Read these off the array that follows.
1) Give the entry just left of the largest entry.
2) Give the 1st entry in reading order.
3) Give the entry just left of 2.742.
4) Give the entry just left of 4.469.
5) Give the entry just right of 3.820.
6) Give the entry just left of 7.439.
7) Give the entry just left of 0.295.
8) Give the second entry in reading order.
[[ -1.274  -8.414 -14.424   5.794  -2.209  -6.369   4.469  -6.587   9.355
    5.326   7.687  -9.004   0.172   0.552  12.323   8.144]
 [ -0.162   6.984   2.072   4.261   9.184   6.151   2.735   9.607 -12.191
   -3.780  10.223 -11.253   1.468   9.809  10.750  -0.967]
 [ -2.685   2.925 -12.821   0.972  -2.421  -9.786 -12.932  -4.079   7.752
    4.991  -0.731   2.288  -4.770  -6.185  -1.745   4.314]
 [ -2.528   5.187   2.802  -0.155   3.222  -0.899  -0.590   3.002   1.298
    8.985   0.072  13.193  -5.891   0.763   4.619   2.315]
 [  6.465  24.028 -14.038   2.585  -2.062  -6.321 -25.681   2.037   7.919
   -0.635  -6.393   0.640  -3.473  -1.758   4.801   3.455]
 [  1.039  -2.034   9.132   3.310  -2.229   5.204   7.401   0.745   1.888
    7.432  -1.164  15.852   0.652   0.907  -3.563  -0.434]
 [ -6.677  -6.497 -11.760   9.995   4.268  -4.114   9.012  -7.503   6.496
    3.595   4.411  -7.119   0.544   1.460  10.272   5.311]
 [  8.097  11.587  -5.096  10.993 -16.660   4.479 -11.082  -2.832  18.339
   -6.506  -3.810   8.183   2.909   1.148  -1.245   2.474]
 [  3.867  -2.249   5.575  -7.510   5.598  -2.728   5.307   1.741   5.287
   -6.940   4.618  -5.720   6.593   3.552   5.584  -3.396]
 [  8.449   6.145   1.189   5.119  -1.827   7.843   1.580   2.537   2.256
   -2.120  -1.912   0.295   4.366   5.474   5.425   2.577]
 [  2.144   5.340  -5.558   9.684  -3.078   4.846  -1.340  -0.634   2.642
    8.507  -0.148   4.390  -1.929   2.781   8.836   7.103]
 [  0.682  -0.734  -3.711  -0.995   4.790  -3.508   4.988  -0.444   7.439
    0.375   7.175  -6.518   3.006   3.820  12.203   2.156]
 [ -3.456   6.375   9.578   0.110   6.802   6.705   9.675   4.593  -1.766
   12.673   2.742  18.137  -6.338   5.177  11.554   2.444]]
1) 6.465
2) -1.274
3) 12.673
4) -6.369
5) 12.203
6) -0.444
7) -1.912
8) -8.414

grid =
-3.80,1.45,4.59,-2.69,-1.27,-0.62,1.78,1.48,-6.52,0.92,-1.44,-2.32
-3.74,6.98,3.16,0.63,-2.81,-0.42,0.80,0.30,0.99,-3.08,0.94,5.46
-1.05,5.26,3.82,-2.25,-3.68,-2.50,3.61,-3.05,-0.91,-1.69,3.07,4.23
0.98,-6.88,-4.71,0.38,2.44,3.79,4.75,0.24,-0.27,3.76,1.23,-2.36
2.59,-3.33,-0.94,-2.98,-3.41,-1.48,-0.26,-0.55,-4.89,-4.41,4.22,4.98
-5.36,3.91,3.38,-2.81,3.69,-5.61,2.05,-1.23,-0.74,0.18,0.62,-0.05
1.88,-2.37,-1.46,0.29,-0.37,-2.00,-4.34,8.53,3.78,-2.11,-1.96,0.04
0.96,-2.79,-3.08,-1.39,-4.02,-2.98,-5.66,-1.15,3.53,-2.47,-4.14,-0.54
-0.63,2.29,1.62,-0.11,0.61,1.63,7.86,-3.26,4.63,1.42,1.43,-0.92
Rows and columns are numbered from 0.
The entry just left of 7.86 -> 1.63
The bottom-left entry -> -0.63
The entry in row 0 and column 1 is 1.45
The entry at row 2, column 2: 3.82
Give the entry directly below 0.62.
-1.96
Give the entry directly below 1.88.
0.96
The entry in the bottom-right corner: -0.92
The entry in row 0 and column 0 is -3.80
Give the entry just right of 2.59.
-3.33
The entry just left of 3.78: 8.53
The entry directly below -5.36 -> 1.88
Give the entry directly above the smallest entry.
5.26
The entry in the top-right corner is -2.32
Give the entry at row 0, column 2.
4.59
Give the entry just left of the largest entry.
-4.34
The entry just right of the largest entry: 3.78
The bottom entry of the column that holds the smallest entry is 2.29
Give the entry in row 2 and column 0.
-1.05
Give the entry just right of the smallest entry.
-4.71
The entry in row 1 and column 0 -> -3.74
The entry just left of the smallest entry: 0.98
The top entry of the column that holds the largest entry -> 1.48
Give the entry just left of 4.23.
3.07
Give the entry directly below -6.52.
0.99
The bottom entry of the column that holds the largest entry is -3.26
The entry directly above the largest entry: -1.23
Give the entry just right of -1.15.
3.53
The entry just right of 0.94: 5.46
The entry directly above -0.37 is 3.69
The entry directly below 5.46 -> 4.23

Read these off the matrix that follows.
1) Give the entry just right of the smallest entry.
2) Give the entry at the centre.
3) Give the entry just left of -6.75.
[[-8.19 -7.72 -8.29 -7.68 -6.80  7.64 -6.53 -7.45 -6.75  2.91 -5.53  7.51
   8.19]
 [ 7.89  6.97  7.81  7.48  6.96 -7.79  6.57  7.17  6.93 -1.97  5.74 -7.67
  -7.91]
 [-7.48 -7.42 -7.57 -6.80 -6.12  6.79 -5.78 -6.99 -5.97  3.65 -5.08  6.61
   7.40]
 [ 7.63  6.58  7.52  7.35  6.92 -7.76  6.59  6.93  6.94 -1.69  5.75 -7.68
  -7.70]
 [-8.33 -7.76 -8.39 -7.80 -6.97  7.81 -6.63 -7.56 -6.90  2.70 -5.66  7.67
   8.32]]
1) -7.80
2) -5.78
3) -7.45
